Below are the code and all the weights of a small trained network. Each question names an input and a class and asks about switching units off, where a switched-off unit gives its printed mean instead of its output.

import numpy as np


def w(rows, s, z=0):
    codes = np.array(rows[::2]) - 128.0
    scale = np.full(codes.shape[1], s)
    scale[-1] = z or s
    return codes * scale


def norm(h):
    return h / np.sqrt((h * h).mean(-1, keepdims=True) + 1e-5)


def f(y):
    return np.maximum(y, 0)


def log_softmax(a):
    a = a - a.max(-1, keepdims=True)
    return a - np.log(np.exp(a).sum(-1, keepdims=True))


def net(x, mask):
    res = np.array(x, float).reshape(1, 8) / 4 @ E
    u = 0
    for l in range(3):
        y = f(norm(res) @ A[l][:, :-1].T + A[l][:, -1])
        res = res + np.where(mask[u : u + 3], y, B[l][:, -1]) @ B[l][:, :-1]
        u += 3
    return log_softmax(norm(res)[-1] @ U[:, :-1].T + U[:, -1])


A, B = {}, {}
E = w([
[124,148,140,96,148,134,175,140,125,116,27],'x0',
[127,128,129,128,127,133,126,124,126,127,128],'x1',
[135,128,129,126,128,131,127,129,128,123,130],'x2',
[156,136,135,44,170,146,132,103,198,204,156],'x3',
[140,151,2,113,125,134,125,120,122,123,127],'x4',
[130,125,129,127,125,129,130,125,129,127,126],'x5',
[127,128,129,126,126,131,127,126,126,130,127],'x6',
[125,129,128,129,129,131,127,128,126,127,130],'x7',
],0.0056)
A[0] = w([
[107,106,168,168,104,113,165,209,129,119,88,2],'L0N0',
[128,167,133,177,123,169,210,132,120,50,4,77],'L0N1',
[117,120,26,178,75,110,129,95,73,28,114,68],'L0N2',
],0.0035,0.0029)
B[0] = w([
[127,150,162,119,145,135,97,20,90,74,111,164],'L0N0',
[62,100,131,73,135,32,22,164,32,115,149,254],'L0N1',
[132,127,98,182,124,136,121,242,127,254,129,242],'L0N2',
],0.0043,0.0029)
A[1] = w([
[132,118,128,253,70,150,132,162,110,124,155,3],'L1N0',
[110,106,196,208,102,95,106,147,89,79,126,27],'L1N1',
[141,134,94,110,135,112,136,183,154,178,151,168],'L1N2',
],0.0057,0.0017)
B[1] = w([
[131,151,142,150,149,211,249,110,224,147,97,224],'L1N0',
[115,150,135,2,154,159,154,3,170,93,181,253],'L1N1',
[138,123,149,168,125,105,88,68,68,34,129,231],'L1N2',
],0.005,0.0043)
A[2] = w([
[155,113,229,107,153,116,101,125,148,180,145,98],'L2N0',
[156,162,64,76,156,105,137,160,113,138,3,9],'L2N1',
[115,113,209,77,154,92,162,144,128,123,18,5],'L2N2',
],0.0051,0.0012)
B[2] = w([
[109,89,143,180,72,82,115,230,98,130,109,255],'L2N0',
[77,42,253,84,70,139,217,146,194,111,189,229],'L2N1',
[221,218,4,201,178,164,74,108,117,163,96,255],'L2N2',
],0.0055,0.0042)
U = w([
[108,119,180,73,127,162,204,77,192,109,151,252],'0',
[114,185,149,111,167,113,79,71,50,89,75,117],'1',
[136,83,193,175,96,83,70,192,129,165,175,114],'2',
[211,169,139,158,160,132,108,172,145,184,58,128],'3',
[128,146,62,247,114,161,158,143,128,135,138,48],'4',
[62,92,119,115,88,85,154,220,69,101,90,89],'5',
[183,121,63,95,133,107,61,66,129,128,184,76],'6',
],0.014,0.0026)

Each question gives the input, the list of numbers given to net, and the class t.
The units are the neurons (one row each of A and B). Each row of codes is followed by its name. A weight is (code - 128) times the scale printed after its matrix; where a second scale follows, it is the last column's (A, B and U).
mask holds one flag per neuron, layer by layer. A switched-off neuron (its flag False) gives its mean, the last column of its row in B, instead of its output. The means were averaged over made-up inputs and are rounded, as every weight is.
A unit's drop is (log p(t) with every unit on - log p(t) with that unit switched off) / (log p(t) with every unit on - log p(t) with every unit switched off).
The circuit of an input: a set's keep is (log p(t) with only the set's units on - log p(t) with every unit switched off) / (log p(t) with every unit on - log p(t) with every unit switched off). Starting from all 9 units, units are removed one at a time, each time the one whose removal leaves the highest keep (on an exact tie, the one counted first), for as long as the keep stays at least 0.8.
units of the circuit, in order: the units of the circuit, biggest drop first
unit that matters most: the unit with the biggest drop
top k neurons: the k neurons with the biggest drops, biggest first
top k neurons in layer l: the k neurons of layer l with the biggest drops, biggest first
input [7,-1,5,8,0,7,-3,-6], class 3: top 3 neurons : (L2N2 L1N1 L1N0)
input [-7,-1,-8,8,0,5,-2,-4], class 2: units of the circuit, in order : (L1N1 L2N0)
input [0,-7,7,8,-7,4,6,3], class 2: top neuron in layer 1 : (L1N0)
input [3,6,6,-8,-4,5,6,-7], class 1: top 2 neurons : (L0N1 L1N1)
input [-7,6,-7,-1,8,-2,-7,5], class 4: units of the circuit, in order : (L1N1 L0N2)
input [2,8,0,-8,-5,-2,-8,-8], class 1: units of the circuit, in order : (L2N1 L1N1)
input [1,2,-1,2,5,1,-2,4], class 0: top 2 neurons in layer 2 : (L2N1 L2N2)
input [1,-3,-6,-3,7,8,7,-8], class 5: top 2 neurons : (L2N2 L2N1)
input [-7,7,8,-2,5,-4,3,-4], class 4: units of the circuit, in order : (L1N0 L1N1)
input [2,5,-1,0,-7,5,5,2], class 1: top 4 neurons : (L1N1 L2N1 L2N2 L0N2)
input [-8,-3,-6,-5,-1,7,-2,7], class 0: units of the circuit, in order : (L1N1 L1N0)
input [8,-6,1,0,-2,-2,1,-4], class 1: units of the circuit, in order : (L0N2 L1N0)
input [4,-2,8,1,-4,-6,1,-4], class 3: top 3 neurons : (L2N2 L1N2 L2N0)
input [1,8,0,-2,2,6,6,-7], class 5: unit that matters most : L0N1
input [8,-5,4,3,7,8,3,-6], class 0: top 2 neurons : (L2N1 L2N0)
input [7,-5,4,-2,-4,-1,6,-1], class 1: top 2 neurons : (L0N1 L2N2)
input [-7,6,6,0,2,-2,2,0], class 4: units of the circuit, in order : (L1N1 L0N1)
input [-4,-4,1,-1,2,-5,5,-3], class 4: top 3 neurons : (L1N1 L1N0 L2N1)
input [3,7,2,-2,8,-5,8,-7], class 5: top 2 neurons : (L2N1 L2N2)
input [2,8,-4,-4,0,-8,2,-4], class 1: top 3 neurons : (L0N1 L1N1 L2N0)
input [5,-5,5,2,-1,-1,5,-2], class 3: top neuron : (L2N2)
